Below is a small trained network, with its code and all its weights. Each question gives an input and a class and asks what happens when units are switched off, that is, made to give their printed mean instead of their output.

import numpy as np


def w(rows, s, z=0):
    codes = np.array(rows[::2]) - 128.0
    scale = np.full(codes.shape[1], s)
    scale[-1] = z or s
    return codes * scale


def f(y):
    return np.maximum(y, 0)


def log_softmax(a):
    a = a - a.max(-1, keepdims=True)
    return a - np.log(np.exp(a).sum(-1, keepdims=True))


def net(x, mask):
    res = np.array(x, float).reshape(1, 3) / 4 @ E
    y = f(res @ A[0][:, :-1].T + A[0][:, -1])
    res = res + np.where(mask, y, B[0][:, -1]) @ B[0][:, :-1]
    return log_softmax(res[-1] @ U[:, :-1].T + U[:, -1])


A, B = {}, {}
E = w([
[76,198,227,184],'x0',
[121,6,170,157],'x1',
[17,96,42,36],'x2',
],0.013)
A[0] = w([
[114,105,111,71,86],'N1',
[110,226,118,172,221],'N2',
[73,107,170,123,248],'N3',
[139,144,158,112,1],'N4',
[140,77,5,110,206],'N5',
[97,206,76,130,142],'N6',
[99,106,57,92,118],'N7',
[130,109,112,185,24],'N8',
[118,40,157,126,157],'N9',
[172,64,121,118,92],'N10',
[151,100,133,97,4],'N11',
[113,117,144,159,63],'N12',
[180,112,163,121,166],'N13',
[220,58,79,89,188],'N14',
[49,110,29,111,132],'N15',
[103,122,120,79,32],'N16',
[121,163,230,197,152],'N17',
[158,147,195,186,104],'N18',
],0.017,0.0086)
B[0] = w([
[171,91,92,68,167],'N1',
[253,188,168,77,217],'N2',
[72,61,81,138,197],'N3',
[43,94,169,191,133],'N4',
[172,106,39,147,234],'N5',
[230,194,172,85,183],'N6',
[135,93,53,76,194],'N7',
[73,129,122,54,136],'N8',
[109,91,126,231,197],'N9',
[188,125,140,195,172],'N10',
[36,117,103,207,136],'N11',
[72,93,92,128,144],'N12',
[120,169,132,167,178],'N13',
[170,27,56,226,221],'N14',
[123,97,83,48,219],'N15',
[59,158,79,93,151],'N16',
[133,30,159,115,255],'N17',
[122,45,189,90,217],'N18',
],0.012,0.024)
U = w([
[201,224,131,7,168],'0',
[22,84,143,179,224],'1',
[184,135,106,221,95],'2',
[42,202,209,192,3],'3',
[181,149,212,161,91],'4',
[63,140,150,34,40],'5',
[179,47,129,126,178],'6',
[88,118,59,113,41],'7',
],0.015,0.011)

Each question gives the input, the list of numbers given to net, and the class t.
The units are the neurons (one row each of A and B). Each row of codes is followed by its name. A weight is (code - 128) times the scale printed after its matrix; where a second scale follows, it is the last column's (A, B and U).
mask holds one flag per neuron, in row order. A switched-off neuron (its flag False) gives its mean, the last column of its row in B, instead of its output. The means were averaged over made-up inputs and are rounded, as every weight is.
A unit's drop is (log p(t) with every unit on - log p(t) with that unit switched off) / (log p(t) with every unit on - log p(t) with every unit switched off).
The circuit of an input: a set's keep is (log p(t) with only the set's units on - log p(t) with every unit switched off) / (log p(t) with every unit on - log p(t) with every unit switched off). Starting from the 12 units with the biggest drops (on a tie, the unit counted first), units are removed one at a time, each time the one whose removal leaves the highest keep (on an exact tie, the one counted first), for as long as the keep stays at least 0.8.
circuit, biggest first: the units of the circuit, biggest drop first
k most important neurons: the k neurons with the biggest drops, biggest first
drop when u is switched off: that unit's drop, to one decimal
input [8,1,7], class 5: circuit, biggest first	[N14; N5]
input [8,-4,-2], class 0: circuit, biggest first	[N2]
input [-4,-5,-5], class 2: circuit, biggest first	[N15; N17]
input [7,2,7], class 5: 2 most important neurons	[N14; N5]
input [-5,-4,8], class 7: 2 most important neurons	[N2; N5]
input [-6,1,7], class 7: 2 most important neurons	[N16; N17]
input [-3,-2,-1], class 2: 3 most important neurons	[N17; N18; N15]
input [-8,2,6], class 7: drop when N16 is switched off	0.4
input [5,8,-5], class 1: drop when N2 is switched off	0.2
input [3,-3,-6], class 4: drop when N2 is switched off	0.2
